Below are the code and all the weights of a small trained network. Each question names an input and a class and asks about switching units off, where a switched-off unit gives its printed mean instead of its output.

import numpy as np


def w(rows, s, z=0):
    codes = np.array(rows[::2]) - 128.0
    scale = np.full(codes.shape[1], s)
    scale[-1] = z or s
    return codes * scale


def f(y):
    return y / 2 * (1 + np.tanh(0.7978845608 * (y + 0.044715 * y**3)))


def log_softmax(a):
    a = a - a.max(-1, keepdims=True)
    return a - np.log(np.exp(a).sum(-1, keepdims=True))


def net(x, mask):
    res = np.array(x, float).reshape(1, 8) / 4 @ E
    y = f(res @ A[0][:, :-1].T + A[0][:, -1])
    res = res + np.where(mask, y, B[0][:, -1]) @ B[0][:, :-1]
    return log_softmax(res[-1] @ U[:, :-1].T + U[:, -1])


A, B = {}, {}
E = w([
[111,180,162,74,60,157,216,120,24,59],'x0',
[55,92,218,167,50,90,40,87,86,172],'x1',
[22,119,68,219,54,184,247,92,202,151],'x2',
[145,109,17,168,155,153,113,56,6,209],'x3',
[59,148,143,254,215,131,98,177,81,22],'x4',
[58,125,167,69,228,110,161,23,142,136],'x5',
[134,128,126,130,129,127,129,129,129,125],'x6',
[232,121,150,191,106,93,131,10,153,45],'x7',
],0.0036)
A[0] = w([
[63,133,156,64,224,138,147,39,144,127,100],'N1',
[196,134,91,177,39,147,94,226,110,130,119],'N2',
[177,129,159,83,169,114,68,146,83,113,91],'N3',
[137,126,130,132,125,131,130,116,132,118,86],'N4',
[89,123,129,197,176,129,110,156,94,73,99],'N5',
[77,116,188,156,74,105,61,97,101,162,107],'N6',
[66,127,120,87,146,138,131,208,109,186,89],'N7',
[89,127,138,86,189,125,139,71,138,133,130],'N8',
[166,115,115,54,75,124,133,97,161,187,99],'N9',
[127,129,129,126,126,140,125,124,129,125,2],'N10',
[75,129,117,86,137,148,121,191,106,165,64],'N11',
[88,126,127,197,176,124,110,156,95,73,98],'N12',
[141,106,101,169,180,106,61,135,213,183,97],'N13',
[128,122,123,130,130,117,128,132,129,132,168],'N14',
[92,135,132,183,172,141,108,146,111,82,74],'N15',
[65,131,98,191,86,137,204,114,172,143,103],'N16',
[168,113,118,54,76,129,133,97,163,189,102],'N17',
[57,119,116,82,146,126,141,221,112,198,101],'N18',
[110,145,155,76,57,146,210,120,1,47,100],'N19',
[174,140,159,81,166,130,75,145,84,114,64],'N20',
[89,122,186,151,76,128,74,97,111,158,77],'N21',
[86,119,112,173,94,163,170,102,164,131,69],'N22',
[136,123,66,147,138,133,122,87,57,166,80],'N23',
[103,139,216,87,93,119,131,179,247,64,104],'N24',
[223,112,155,184,108,110,150,15,146,64,101],'N25',
[67,129,99,184,85,150,188,106,174,136,90],'N26',
[139,120,81,139,133,149,120,97,68,154,51],'N27',
[131,129,127,131,125,143,124,117,124,129,14],'N28',
[79,128,196,157,71,124,57,91,107,167,92],'N29',
[170,133,96,156,60,148,90,186,126,122,87],'N30',
[136,126,63,149,139,128,123,86,54,170,85],'N31',
[92,126,130,192,175,131,111,152,100,76,94],'N32',
[135,105,112,154,163,111,87,133,180,164,101],'N33',
[137,131,62,153,141,130,123,84,52,176,88],'N34',
[180,123,165,84,173,119,64,147,82,113,94],'N35',
[126,129,129,125,122,139,125,123,131,125,9],'N36',
[196,154,47,99,213,144,215,156,168,85,105],'N37',
[140,107,110,164,169,126,74,129,197,164,79],'N38',
[162,110,125,68,80,134,132,104,156,172,89],'N39',
[89,133,153,97,177,136,144,78,133,123,71],'N40',
],0.0081,0.0046)
B[0] = w([
[107,97,193,165,72,105,135,118,103,135,207],'N1',
[97,93,201,159,82,109,135,97,103,136,229],'N2',
[130,114,116,69,123,112,96,115,126,163,208],'N3',
[133,133,125,130,125,108,128,140,134,122,105],'N4',
[133,170,155,89,128,144,170,122,146,121,196],'N5',
[140,101,77,122,102,162,154,150,109,105,206],'N6',
[144,152,113,154,116,105,86,113,157,79,166],'N7',
[116,113,164,147,97,132,126,118,112,133,175],'N8',
[127,176,161,85,131,144,176,127,146,112,191],'N9',
[147,124,117,126,132,57,153,152,142,118,77],'N10',
[146,148,112,145,119,83,104,130,157,84,136],'N11',
[135,169,155,89,127,144,171,121,149,121,195],'N12',
[104,144,99,182,145,129,140,124,147,185,198],'N13',
[125,131,130,131,129,144,123,119,122,132,162],'N14',
[142,160,145,97,128,113,173,128,146,119,157],'N15',
[142,115,129,53,129,106,79,119,114,171,210],'N16',
[126,180,161,85,131,146,175,127,144,113,194],'N17',
[146,161,119,160,109,120,66,111,158,76,189],'N18',
[102,142,80,201,166,121,149,126,183,214,237],'N19',
[137,111,116,76,128,88,108,128,134,156,175],'N20',
[146,105,84,122,109,124,159,163,119,108,161],'N21',
[144,117,119,85,130,79,110,134,131,147,152],'N22',
[138,112,148,130,189,128,123,147,113,106,168],'N23',
[155,98,147,151,253,133,120,143,76,97,241],'N24',
[134,178,109,162,101,110,43,130,168,56,252],'N25',
[141,117,124,60,130,92,87,126,118,165,193],'N26',
[143,109,140,130,179,98,137,150,128,105,132],'N27',
[144,124,122,127,135,74,147,151,142,116,80],'N28',
[145,99,72,123,103,146,161,156,111,102,195],'N29',
[109,104,165,146,99,88,144,119,117,123,158],'N30',
[138,110,150,131,191,135,121,145,112,106,177],'N31',
[135,167,150,92,127,135,169,124,144,121,183],'N32',
[113,136,110,158,140,126,135,125,140,156,155],'N33',
[140,111,151,134,195,139,120,142,109,106,184],'N34',
[129,116,113,65,123,114,91,111,122,166,219],'N35',
[146,126,118,126,132,65,152,149,142,119,78],'N36',
[138,81,57,121,65,159,166,169,95,103,231],'N37',
[113,137,100,166,142,109,148,131,148,166,156],'N38',
[132,166,147,100,136,126,174,131,144,119,161],'N39',
[129,112,157,149,101,82,141,134,126,128,130],'N40',
],0.029,0.0032)
U = w([
[159,100,110,17,119,65,63,111,119,202,105],'0',
[140,222,188,71,127,160,237,122,176,92,107],'1',
[169,77,166,174,253,135,121,184,71,83,111],'2',
[158,184,88,191,76,101,41,112,191,33,112],'3',
[146,59,30,135,48,182,189,202,76,102,117],'4',
[57,143,72,226,156,117,158,115,192,243,118],'5',
[67,68,236,182,45,85,146,82,79,135,120],'6',
[102,134,138,131,124,211,97,80,104,151,254],'7',
],0.0052,0.0076)

Each question gives the input, the list of numbers given to net, and the class t.
The units are the neurons (one row each of A and B). Each row of codes is followed by its name. A weight is (code - 128) times the scale printed after its matrix; where a second scale follows, it is the last column's (A, B and U).
mask holds one flag per neuron, in row order. A switched-off neuron (its flag False) gives its mean, the last column of its row in B, instead of its output. The means were averaged over made-up inputs and are rounded, as every weight is.
A unit's drop is (log p(t) with every unit on - log p(t) with that unit switched off) / (log p(t) with every unit on - log p(t) with every unit switched off).
The circuit of an input: a set's keep is (log p(t) with only the set's units on - log p(t) with every unit switched off) / (log p(t) with every unit on - log p(t) with every unit switched off). Starting from the 12 units with the biggest drops (on a tie, the unit counted first), units are removed one at a time, each time the one whose removal leaves the highest keep (on an exact tie, the one counted first), for as long as the keep stays at least 0.8.
units of the circuit, in order: the units of the circuit, biggest drop first
most important unit: the unit with the biggest drop
k most important neurons: the k neurons with the biggest drops, biggest first
drop of u: that unit's drop, to one decimal
input [7,-5,2,1,-1,8,-3,0], class 6: most important unit -> N1
input [-5,3,4,-3,5,6,5,-5], class 6: 4 most important neurons -> (N1; N19; N25; N8)
input [-3,-8,-4,2,6,8,2,-6], class 4: 3 most important neurons -> (N37; N2; N25)
input [8,-4,-8,6,0,-8,-1,1], class 0: 3 most important neurons -> (N35; N3; N20)
input [-5,-2,1,-5,-3,0,0,-2], class 2: 2 most important neurons -> (N24; N19)
input [5,-1,-4,0,1,8,-8,-8], class 3: 3 most important neurons -> (N18; N7; N11)
input [5,8,2,-4,2,8,0,2], class 4: units of the circuit, in order -> (N29; N6)
input [-8,-8,4,6,-5,-2,-1,-1], class 4: 3 most important neurons -> (N37; N19; N24)
input [-7,-3,-8,4,3,5,6,-3], class 0: 2 most important neurons -> (N35; N3)
input [-1,5,3,-7,-7,-1,6,-7], class 1: 4 most important neurons -> (N17; N9; N39; N25)
input [-6,6,5,-8,8,0,-4,6], class 1: 3 most important neurons -> (N12; N5; N32)
input [1,8,4,7,1,2,-4,-8], class 3: 2 most important neurons -> (N18; N7)
input [4,-7,7,6,-4,5,7,-3], class 0: 3 most important neurons -> (N16; N26; N22)
input [5,4,-6,-7,-2,-4,0,5], class 2: most important neuron -> (N24)
input [-7,8,-7,0,0,2,1,7], class 4: units of the circuit, in order -> (N6; N29)
input [5,8,-4,-7,-5,2,5,7], class 4: 2 most important neurons -> (N29; N6)
input [8,-4,5,7,-4,4,4,1], class 5: drop of N24 -> 0.5
input [-8,7,8,-8,-6,-5,5,2], class 0: drop of N22 -> 0.5
input [-7,4,-2,7,0,-6,2,4], class 2: drop of N34 -> 0.6
input [6,-3,-4,-5,5,2,3,-4], class 5: units of the circuit, in order -> (N19)
